Below is a small trained network, with its code and all its weights. Each question gives an input and a target symbol and asks what happens when units are switched off, that is, made to give their printed mean instead of their output.

import numpy as np


def w(rows, s, z=0):
    codes = np.array(rows[::2]) - 128.0
    scale = np.full(codes.shape[1], s)
    scale[-1] = z or s
    return codes * scale


def norm(h):
    return h / np.sqrt((h * h).mean(-1, keepdims=True) + 1e-5)


def f(y):
    return y / 2 * (1 + np.tanh(0.7978845608 * (y + 0.044715 * y**3)))


def softmax(a):
    e = np.exp(a - a.max(-1, keepdims=True))
    return e / e.sum(-1, keepdims=True)


def log_softmax(a):
    a = a - a.max(-1, keepdims=True)
    return a - np.log(np.exp(a).sum(-1, keepdims=True))


def net(x, mask):
    ids = ['ΔΛΩαγηξπφ'.index(c) for c in x.split()]
    T = len(ids)
    res = E[ids] + P[:T]
    u = 0
    for l in range(2):
        q, k, v = (norm(res) @ M[l].T for M in (Q, K, V))
        z = softmax(np.where(np.tri(T) > 0, q @ k.T / 4**0.5, -1e9)) @ v
        res = res + np.where(mask[u], z, O[l][:, -1]) @ O[l][:, :-1]
        u += 1
        y = f(norm(res) @ A[l][:, :-1].T + A[l][:, -1])
        res = res + np.where(mask[u : u + 4], y, B[l][:, -1]) @ B[l][:, :-1]
        u += 4
    return log_softmax(norm(res)[-1] @ U[:, :-1].T + U[:, -1])


Q, K, V, O, A, B = {}, {}, {}, {}, {}, {}
E = w([
[85,132,163,131,97,127,112,121,211],'Δ',
[113,116,234,160,143,146,121,147,182],'Λ',
[120,85,185,127,69,132,127,110,180],'Ω',
[174,152,159,213,239,96,106,147,145],'α',
[177,131,177,172,58,94,131,120,136],'γ',
[5,122,61,93,159,152,190,101,87],'η',
[63,181,178,122,138,177,250,55,66],'ξ',
[27,154,149,186,184,135,155,228,31],'π',
[146,161,177,21,157,114,126,147,146],'φ',
],0.02)
P = w([
[125,131,96,125,142,247,63,151,98],'0',
[109,119,109,126,116,193,116,161,118],'1',
[115,115,103,122,114,148,140,155,136],'2',
[137,99,99,119,129,118,159,154,150],'3',
[144,90,80,102,123,104,162,164,160],'4',
[158,75,75,82,138,84,167,180,166],'5',
],0.013)
Q[0] = w([
[194,78,227,159,42,96,27,114,236],'0.h1',
[100,124,157,148,45,163,88,133,185],'0.h1',
[114,20,134,141,198,126,37,33,65],'0.h1',
[49,160,89,139,143,132,227,65,1],'0.h1',
],0.007)
K[0] = w([
[253,182,159,49,136,75,75,193,237],'0.h1',
[204,75,142,128,53,52,99,234,130],'0.h1',
[131,95,145,200,169,153,62,117,53],'0.h1',
[67,176,116,91,116,228,130,47,108],'0.h1',
],0.0068)
V[0] = w([
[112,63,68,144,63,90,203,91,197],'0.h1',
[87,165,138,142,178,81,77,77,143],'0.h1',
[228,185,156,253,42,39,21,132,197],'0.h1',
[184,128,31,215,206,215,194,139,213],'0.h1',
],0.0054)
O[0] = w([
[144,120,189,191,197,163,145,107,106,96],'0.h1',
[57,95,93,10,52,138,106,183,108,98],'0.h1',
[118,101,129,138,103,95,131,147,105,215],'0.h1',
[132,18,36,176,92,65,158,69,177,254],'0.h1',
],0.012,0.0036)
A[0] = w([
[184,60,88,139,242,9,90,98,137,198],'0.n1',
[166,149,184,139,3,66,246,169,73,139],'0.n2',
[225,129,154,128,180,190,242,109,220,229],'0.n3',
[137,89,68,91,44,111,60,10,156,251],'0.n4',
],0.0052,0.0014)
B[0] = w([
[109,154,70,127,26,212,215,120,44,254],'0.n1',
[61,229,130,76,176,172,191,188,247,186],'0.n2',
[54,112,48,87,58,2,67,209,22,217],'0.n3',
[64,141,240,121,135,110,225,161,94,174],'0.n4',
],0.008,0.0057)
Q[1] = w([
[150,147,158,65,160,145,55,202,204],'1.h1',
[56,9,122,160,50,17,228,174,135],'1.h1',
[228,87,58,123,121,120,58,2,112],'1.h1',
[147,88,42,101,145,46,145,232,55],'1.h1',
],0.0095)
K[1] = w([
[207,158,184,69,96,164,78,170,114],'1.h1',
[129,148,122,168,245,24,254,163,110],'1.h1',
[118,36,148,244,11,152,56,99,165],'1.h1',
[168,39,68,90,131,20,181,131,189],'1.h1',
],0.0082)
V[1] = w([
[228,109,141,90,110,121,169,73,183],'1.h1',
[147,158,149,254,68,83,58,102,133],'1.h1',
[126,142,186,102,70,110,135,104,45],'1.h1',
[128,199,158,44,131,141,95,90,217],'1.h1',
],0.0095)
O[1] = w([
[102,115,208,136,88,52,164,249,198,66],'1.h1',
[112,156,175,123,129,88,89,132,39,88],'1.h1',
[139,9,141,110,49,179,136,153,81,120],'1.h1',
[130,88,67,156,110,70,151,161,108,2],'1.h1',
],0.012,0.0089)
A[1] = w([
[133,167,192,158,118,60,148,202,73,3],'1.n1',
[171,149,120,145,92,130,198,117,109,71],'1.n2',
[139,90,113,118,92,2,171,122,177,164],'1.n3',
[136,124,84,160,107,100,178,117,200,135],'1.n4',
],0.0099,0.0047)
B[1] = w([
[45,99,180,254,161,73,188,108,114,209],'1.n1',
[44,107,100,133,85,139,90,62,164,190],'1.n2',
[165,170,121,183,168,219,119,186,101,192],'1.n3',
[168,115,171,83,147,48,119,134,121,255],'1.n4',
],0.014,0.0053)
U = w([
[66,110,56,35,95,21,144,124,111,120],'Δ',
[135,135,92,136,136,117,29,161,142,85],'Λ',
[204,105,173,57,138,105,72,131,11,145],'Ω',
[125,128,226,52,161,187,122,164,180,39],'α',
[104,135,151,180,148,93,189,165,89,165],'γ',
[255,136,151,110,204,72,141,74,154,84],'η',
[234,10,148,162,91,157,139,108,154,7],'ξ',
[171,171,68,150,173,221,180,83,97,120],'π',
[199,171,84,109,111,139,147,252,118,254],'φ',
],0.0082,0.0033)

Each question gives the input, a string of symbols that net reads in full, and the target symbol t.
The units are the heads (4 rows each of Q, K, V and O) and the neurons (one row each of A and B). Each row of codes is followed by its name. A weight is (code - 128) times the scale printed after its matrix; where a second scale follows, it is the last column's (O, A, B and U).
mask holds one flag per unit, layer by layer, with each layer's heads first. A switched-off unit (its flag False) gives its mean, the last column of its rows in O or B, instead of its output. The means were averaged over made-up inputs and are rounded, as every weight is.
A unit's drop is (log p(t) with every unit on - log p(t) with that unit switched off) / (log p(t) with every unit on - log p(t) with every unit switched off).
The circuit of an input: a set's keep is (log p(t) with only the set's units on - log p(t) with every unit switched off) / (log p(t) with every unit on - log p(t) with every unit switched off). Starting from all 10 units, units are removed one at a time, each time the one whose removal leaves the highest keep (on an exact tie, the one counted first), for as long as the keep stays at least 0.8.
units of the circuit, in order: the units of the circuit, biggest drop first
unit that matters most: the unit with the biggest drop
k most important neurons: the k neurons with the biggest drops, biggest first
k most important neurons of layer l: the k neurons of layer l with the biggest drops, biggest first
input ξ α Δ Δ Ω, target Ω: unit that matters most : 0.n3
input η Ω Λ, target η: units of the circuit, in order : (1.h1; 0.h1; 1.n4; 0.n1)
input α Δ Δ α Ω, target α: units of the circuit, in order : (1.h1; 0.n1)
input Δ Ω Δ, target Ω: units of the circuit, in order : (1.h1; 0.h1; 0.n2)
input Λ Λ Λ γ Ω, target γ: units of the circuit, in order : (1.h1; 0.h1; 0.n2; 1.n1)
input ξ α α α π Λ, target π: 2 most important neurons : (0.n1; 0.n2)
input α φ α Λ, target φ: units of the circuit, in order : (0.h1; 1.h1; 1.n3)
input α α γ Ω Δ η, target π: 2 most important neurons of layer 0 : (0.n2; 0.n4)
input Δ π η α Δ, target η: 2 most important neurons : (0.n1; 1.n4)
input γ φ γ γ, target φ: units of the circuit, in order : (0.n2; 1.h1; 1.n3)
input Λ Ω Ω η Ω, target η: units of the circuit, in order : (1.h1; 0.h1; 1.n4)
input ξ π ξ Λ, target ξ: units of the circuit, in order : (1.h1; 0.n2)
input Δ ξ α Δ, target ξ: units of the circuit, in order : (0.n1; 1.h1; 0.n3; 0.h1)
input γ φ Ω, target φ: 2 most important neurons : (1.n3; 0.n1)
input Δ φ Ω π Δ γ, target π: most important neuron of layer 1 : (1.n4)
input Ω φ Δ, target φ: units of the circuit, in order : (1.h1; 1.n3; 0.h1)
input Δ Ω α Δ, target α: 2 most important neurons of layer 0 : (0.n1; 0.n3)
input ξ α π γ α ξ, target Δ: 3 most important neurons : (0.n3; 0.n1; 1.n4)
input α ξ α γ Ω ξ, target Δ: 3 most important neurons of layer 0 : (0.n1; 0.n3; 0.n4)
input α γ α α α, target φ: 3 most important neurons of layer 1 : (1.n3; 1.n1; 1.n4)
